Below is a small trained network, with its code and all its weights. Each question gives an input and a target symbol and asks what happens when units are switched off, that is, made to give their printed mean instead of their output.

import numpy as np


def w(rows, s, z=0):
    codes = np.array(rows[::2]) - 128.0
    scale = np.full(codes.shape[1], s)
    scale[-1] = z or s
    return codes * scale


def f(y):
    return np.maximum(y, 0)


def softmax(a):
    e = np.exp(a - a.max(-1, keepdims=True))
    return e / e.sum(-1, keepdims=True)


def log_softmax(a):
    a = a - a.max(-1, keepdims=True)
    return a - np.log(np.exp(a).sum(-1, keepdims=True))


def net(x, mask):
    ids = ['ΞΦΨΩαδζμπστ'.index(c) for c in x.split()]
    T = len(ids)
    res = E[ids] + P[:T]
    q, k, v = (res @ M[0].T for M in (Q, K, V))
    z = softmax(np.where(np.tri(T) > 0, q @ k.T / 2**0.5, -1e9)) @ v
    res = res + np.where(mask[0], z, O[0][:, -1]) @ O[0][:, :-1]
    y = f(res @ A[0][:, :-1].T + A[0][:, -1])
    res = res + np.where(mask[1:9], y, B[0][:, -1]) @ B[0][:, :-1]
    return log_softmax(res[-1] @ U[:, :-1].T + U[:, -1])


Q, K, V, O, A, B = {}, {}, {}, {}, {}, {}
E = w([
[174,1,12,201,169],'Ξ',
[161,24,5,222,161],'Φ',
[135,186,73,131,129],'Ψ',
[98,103,123,110,157],'Ω',
[135,74,161,127,84],'α',
[109,81,147,134,106],'δ',
[171,111,124,90,142],'ζ',
[146,96,144,103,129],'μ',
[155,172,62,150,36],'π',
[74,173,166,162,102],'σ',
[162,188,154,49,123],'τ',
],0.013)
P = w([
[158,141,139,253,176],'0',
[134,94,89,161,131],'1',
[124,98,82,127,116],'2',
[115,116,106,112,109],'3',
[120,157,134,105,109],'4',
[112,160,141,84,104],'5',
],0.0077)
Q[0] = w([
[147,4,170,123,187],'head 1',
[162,11,45,154,167],'head 1',
],0.023)
K[0] = w([
[168,93,49,192,204],'head 1',
[204,121,161,255,168],'head 1',
],0.022)
V[0] = w([
[105,74,195,182,20],'head 1',
[253,122,145,117,50],'head 1',
],0.027)
O[0] = w([
[110,119,181,108,7,253],'head 1',
[251,138,159,127,57,66],'head 1',
],0.019,0.0056)
A[0] = w([
[155,176,102,146,117,98],'neuron 1',
[127,220,130,203,128,49],'neuron 2',
[173,85,116,161,119,107],'neuron 3',
[108,193,213,194,136,91],'neuron 4',
[144,191,189,85,112,3],'neuron 5',
[149,131,253,171,214,95],'neuron 6',
[96,95,187,146,147,126],'neuron 7',
[123,38,188,12,177,104],'neuron 8',
],0.015,0.0063)
B[0] = w([
[119,191,118,138,130,188],'neuron 1',
[82,149,171,178,148,162],'neuron 2',
[197,144,79,111,128,213],'neuron 3',
[126,96,62,57,118,222],'neuron 4',
[77,82,140,205,139,219],'neuron 5',
[78,128,166,7,136,176],'neuron 6',
[156,196,151,168,146,254],'neuron 7',
[173,60,213,161,151,168],'neuron 8',
],0.019,0.0098)
U = w([
[129,76,1,147,172,173],'Ξ',
[78,90,64,169,180,125],'Φ',
[109,43,128,35,167,156],'Ψ',
[70,163,159,174,218,2],'Ω',
[109,27,129,108,99,59],'α',
[28,182,158,77,54,165],'δ',
[176,216,151,48,121,112],'ζ',
[175,91,141,48,95,134],'μ',
[160,142,113,166,102,84],'π',
[133,123,246,127,131,141],'σ',
[141,141,119,114,131,155],'τ',
],0.0056,0.0046)

Each question gives the input, a string of symbols that net reads in full, and the target symbol t.
The units are the heads (2 rows each of Q, K, V and O) and the neurons (one row each of A and B). Each row of codes is followed by its name. A weight is (code - 128) times the scale printed after its matrix; where a second scale follows, it is the last column's (O, A, B and U).
mask holds one flag per unit, heads first, then neurons. A switched-off unit (its flag False) gives its mean, the last column of its rows in O or B, instead of its output. The means were averaged over made-up inputs and are rounded, as every weight is.
A unit's drop is (log p(t) with every unit on - log p(t) with that unit switched off) / (log p(t) with every unit on - log p(t) with every unit switched off).
The circuit of an input: a set's keep is (log p(t) with only the set's units on - log p(t) with every unit switched off) / (log p(t) with every unit on - log p(t) with every unit switched off). Starting from all 9 units, units are removed one at a time, each time the one whose removal leaves the highest keep (on an exact tie, the one counted first), for as long as the keep stays at least 0.8.
circuit, biggest first: the units of the circuit, biggest drop first
unit that matters most: the unit with the biggest drop
k most important neurons: the k neurons with the biggest drops, biggest first
drop of u: that unit's drop, to one decimal
input Ψ σ Ψ σ Ψ ζ, target Ψ: 2 most important neurons => neuron 7; neuron 6
input Ω σ ζ, target Ω: circuit, biggest first => head 1; neuron 4
input σ Ψ τ Ω, target σ: 2 most important neurons => neuron 8; neuron 4
input α π Ω, target α: circuit, biggest first => neuron 5; head 1; neuron 7
input σ Ψ ζ, target σ: unit that matters most => neuron 8
input τ Ξ Ω Ω Ψ Ω, target Ω: 2 most important neurons => neuron 4; neuron 3
input τ σ σ σ ζ, target σ: 3 most important neurons => neuron 4; neuron 8; neuron 3
input Ψ Ψ σ π α, target Ψ: circuit, biggest first => head 1; neuron 7; neuron 6
input σ σ σ μ τ π, target ζ: 3 most important neurons => neuron 1; neuron 5; neuron 3
input Ψ σ μ α, target Ψ: circuit, biggest first => head 1; neuron 6; neuron 7
input ζ σ σ μ, target ζ: circuit, biggest first => head 1; neuron 5
input σ σ Ψ Ω Ψ, target Φ: 2 most important neurons => neuron 7; neuron 6
input σ σ δ, target σ: 2 most important neurons => neuron 8; neuron 7
input Ξ σ ζ π π Ψ, target π: most important neuron => neuron 5
input σ τ Ψ δ, target σ: circuit, biggest first => neuron 8; head 1; neuron 4
input Ω Φ μ Ψ Φ τ, target ζ: 3 most important neurons => neuron 6; neuron 1; neuron 3
input Ω Ψ Ψ Ψ, target Ω: 3 most important neurons => neuron 2; neuron 4; neuron 3
input Ψ σ σ Ω α μ, target σ: 3 most important neurons => neuron 8; neuron 4; neuron 3
input σ σ σ α, target σ: 2 most important neurons => neuron 8; neuron 7
input Ω Ψ Ψ, target Φ: most important neuron => neuron 7
input Ξ Ψ Ω Ψ μ, target Ψ: 2 most important neurons => neuron 7; neuron 6
input Ω τ Ω, target Ω: drop of neuron 4 => 0.1
input σ Ω Ω σ δ, target Ω: drop of head 1 => 1.0
input σ μ μ, target σ: drop of head 1 => 0.3
input Ψ Ψ Ψ μ τ σ, target ζ: drop of head 1 => 1.4
